Small tables with named rows and columns. After each table, cells are looked up by row and column.

Togopiz
columns: Pomago, Betasur, Vimuni, Tenufu, Rutube, Borubir, Geser, Zup, Kimupi
Sobadin: [63, 63, 81, 63, 61, 252, 68, 254, 254]
Rumuv: [249, 62, 63, 252, 247, 67, 253, 69, 70]
Punik: [252, 252, 205, 252, 253, 64, 250, 62, 63]
Nepizep: [63, 253, 250, 63, 65, 253, 62, 252, 252]
Fefurug: [253, 66, 64, 253, 252, 64, 251, 64, 65]
Taguti: [252, 64, 62, 252, 250, 62, 253, 63, 64]
Sib: [62, 250, 251, 63, 62, 252, 65, 252, 252]

Nepizep, Borubir => 253
Sobadin, Pomago => 63
Sib, Betasur => 250
Sobadin, Geser => 68
Nepizep, Betasur => 253
Nepizep, Tenufu => 63
Sib, Kimupi => 252
Sobadin, Borubir => 252
Fefurug, Zup => 64
Fefurug, Tenufu => 253
Rumuv, Pomago => 249
Taguti, Geser => 253
Which row has the largest Tenufu? Fefurug

Daf =
|  | Libek | Lokadab | Tugadet | Led | Vud | Rasuki | Logep |
|---|---|---|---|---|---|---|---|
| Sadubo | 1.7 | 5.9 | 0.3 | -4.6 | -1.8 | -4.7 | -6.4 |
| Lifira | 5.0 | -3.9 | -3.5 | 3.5 | -2.8 | -7.3 | -3.9 |
| Zemikar | -1.5 | -1.1 | -2.0 | -4.2 | -5.6 | 4.0 | -1.5 |
| Sud | -0.2 | 7.0 | 0.1 | -7.4 | -5.7 | -1.4 | -1.0 |
| Dezi | -1.4 | 0.4 | -1.7 | -5.4 | -1.3 | 3.8 | -3.3 |
| Von | -1.3 | 0.8 | 0.7 | -5.4 | -2.7 | 3.4 | 0.9 |
| Ses | -3.4 | -1.4 | 1.0 | -2.9 | -5.6 | 1.8 | 0.9 |
| Mek | -5.9 | 2.8 | -1.5 | -6.3 | -6.8 | 3.6 | -0.4 |
| Dore | 2.2 | -1.9 | -1.6 | -1.5 | -0.8 | -1.5 | -2.8 |

Mek, Libek => -5.9
Sud, Rasuki => -1.4
Lifira, Logep => -3.9
Mek, Rasuki => 3.6
Mek, Tugadet => -1.5
Dore, Led => -1.5
Dore, Lokadab => -1.9
Von, Rasuki => 3.4
Ses, Led => -2.9
Dezi, Tugadet => -1.7
Sadubo, Tugadet => 0.3
Zemikar, Rasuki => 4.0
Sud, Logep => -1.0
Dezi, Vud => -1.3
Mek, Logep => -0.4
Zemikar, Led => -4.2

Table Rebanav
	Zole	Kupaku	Mis	Fedola	Datafor	Fam	Sute	Ros
Tukep	-54	-48	-249	269	-209	-110	260	-528
Koduva	381	148	-233	63	-92	117	309	-425
Gifote	482	216	29	-280	208	220	-113	181
Vitavi	120	53	-172	119	-55	-28	84	-337
Pulumit	-387	-138	87	70	108	-254	-451	113
Dova	524	235	-145	-110	76	183	90	-197
Bunib	-469	-189	-35	238	-20	-319	-298	-153
Buputi	-73	-47	-200	240	-153	-124	154	-441
Telope	-129	-46	203	-182	158	-19	-318	418

What is the Fam of Koduva in Rebanav?
117
What is the Sute of Telope in Rebanav?
-318
What is the Mis of Dova in Rebanav?
-145
What is the Fedola of Dova in Rebanav?
-110
What is the Sute of Dova in Rebanav?
90
What is the Fedola of Buputi in Rebanav?
240
What is the Zole of Telope in Rebanav?
-129
What is the Datafor of Koduva in Rebanav?
-92
What is the Datafor of Vitavi in Rebanav?
-55
What is the Fam of Buputi in Rebanav?
-124
What is the Fam of Telope in Rebanav?
-19
What is the Fam of Dova in Rebanav?
183
What is the Mis of Gifote in Rebanav?
29
What is the Zole of Pulumit in Rebanav?
-387
What is the Fedola of Pulumit in Rebanav?
70
What is the Mis of Koduva in Rebanav?
-233
What is the Mis of Tukep in Rebanav?
-249
What is the Mis of Bunib in Rebanav?
-35
What is the Zole of Koduva in Rebanav?
381
What is the Mis of Buputi in Rebanav?
-200

Per:
	Mul	Fala	Firezi	Bigut	Monebir
Riketi	511	452	433	434	411
Pul	359	333	378	407	354
Munel	341	359	312	391	373
Nizi	443	235	462	797	352
Fugilu	716	624	498	718	545
Revefed	311	388	207	596	455
Nobukun	581	372	504	628	378
Tasom	490	519	291	439	474
Fikapod	449	335	447	481	357
Depi	339	516	156	690	528
Sok	332	221	317	832	373
Vod	329	332	284	457	379
Bena	357	337	370	401	361

Bigut of Riketi is 434
Bigut of Revefed is 596
Fala of Revefed is 388
Firezi of Fugilu is 498
Bigut of Fikapod is 481
Fala of Pul is 333
Fala of Nizi is 235
Firezi of Bena is 370
Monebir of Fikapod is 357
Firezi of Depi is 156
Fala of Vod is 332
Bigut of Sok is 832
Firezi of Vod is 284
Mul of Nobukun is 581
Mul of Bena is 357
Mul of Sok is 332
Fala of Sok is 221
Mul of Riketi is 511
Fala of Tasom is 519
Row with the largest Fala: Fugilu

Gazival
|  | Zuf | Vigobiz | Pavanu | Rima | Vut | Vuze | Sefo |
|---|---|---|---|---|---|---|---|
| Voze | 7155 | 3539 | 6010 | 1706 | 5761 | 7551 | 1230 |
| Tefafis | 5461 | 4871 | 6846 | 5819 | 7529 | 5114 | 5397 |
| Pup | 4203 | 6737 | 7963 | 8045 | 4475 | 5820 | 2822 |
| Burefut | 4467 | 7708 | 6350 | 9270 | 4263 | 5217 | 5220 |
| Rizi | 5841 | 6318 | 6364 | 6293 | 6490 | 5287 | 2533 |
| Busurud | 4011 | 6631 | 8382 | 7618 | 4519 | 6001 | 2331 |

Vigobiz of Tefafis is 4871
Sefo of Rizi is 2533
Pavanu of Busurud is 8382
Vuze of Rizi is 5287
Pavanu of Voze is 6010
Zuf of Rizi is 5841
Zuf of Tefafis is 5461
Vut of Voze is 5761
Pavanu of Pup is 7963
Rima of Voze is 1706
Pavanu of Burefut is 6350
Vigobiz of Rizi is 6318
Vuze of Tefafis is 5114
Sefo of Voze is 1230
Rima of Tefafis is 5819
Pavanu of Rizi is 6364
Zuf of Pup is 4203
Vuze of Busurud is 6001

Bav =
|  | Lemo | Paz | Gopo | Zeduku |
|---|---|---|---|---|
| Fazum | 811 | -114 | -178 | -169 |
| Kigitof | 603 | -88 | -104 | -66 |
| Serek | 89 | -221 | -58 | 316 |
| Kikubek | 615 | -511 | -125 | -56 |
| Bop | 771 | -337 | -155 | -156 |
| Puze | 720 | 39 | -132 | -136 |
| Vam | 492 | -4 | -122 | 40 |
| Nogaba | -185 | -591 | 53 | 464 |

What is the Gopo of Bop in Bav? -155
What is the Zeduku of Fazum in Bav? -169
What is the Paz of Nogaba in Bav? -591
What is the Lemo of Vam in Bav? 492
What is the Lemo of Fazum in Bav? 811
What is the Gopo of Serek in Bav? -58
What is the Gopo of Vam in Bav? -122
What is the Paz of Bop in Bav? -337
What is the Paz of Kigitof in Bav? -88
What is the Lemo of Kigitof in Bav? 603
What is the Zeduku of Bop in Bav? -156
What is the Paz of Serek in Bav? -221

Vasu:
,Zan,Nilen,Nak,Vip,Finore,Vuben,Vuk
Moz,49.479,64.447,38.897,49.506,49.200,37.350,48.850
Letiz,10.947,16.009,77.404,10.639,10.233,76.966,63.364
Tete,41.752,23.517,42.847,42.051,42.926,46.580,35.842

What is the Vuben of Tete in Vasu? 46.580
What is the Vuben of Letiz in Vasu? 76.966
What is the Zan of Letiz in Vasu? 10.947
What is the Vuben of Moz in Vasu? 37.350
What is the Vip of Letiz in Vasu? 10.639
What is the Vuk of Moz in Vasu? 48.850
What is the Vip of Moz in Vasu? 49.506
What is the Nak of Tete in Vasu? 42.847
What is the Zan of Moz in Vasu? 49.479
Row with the largest Vuk: Letiz

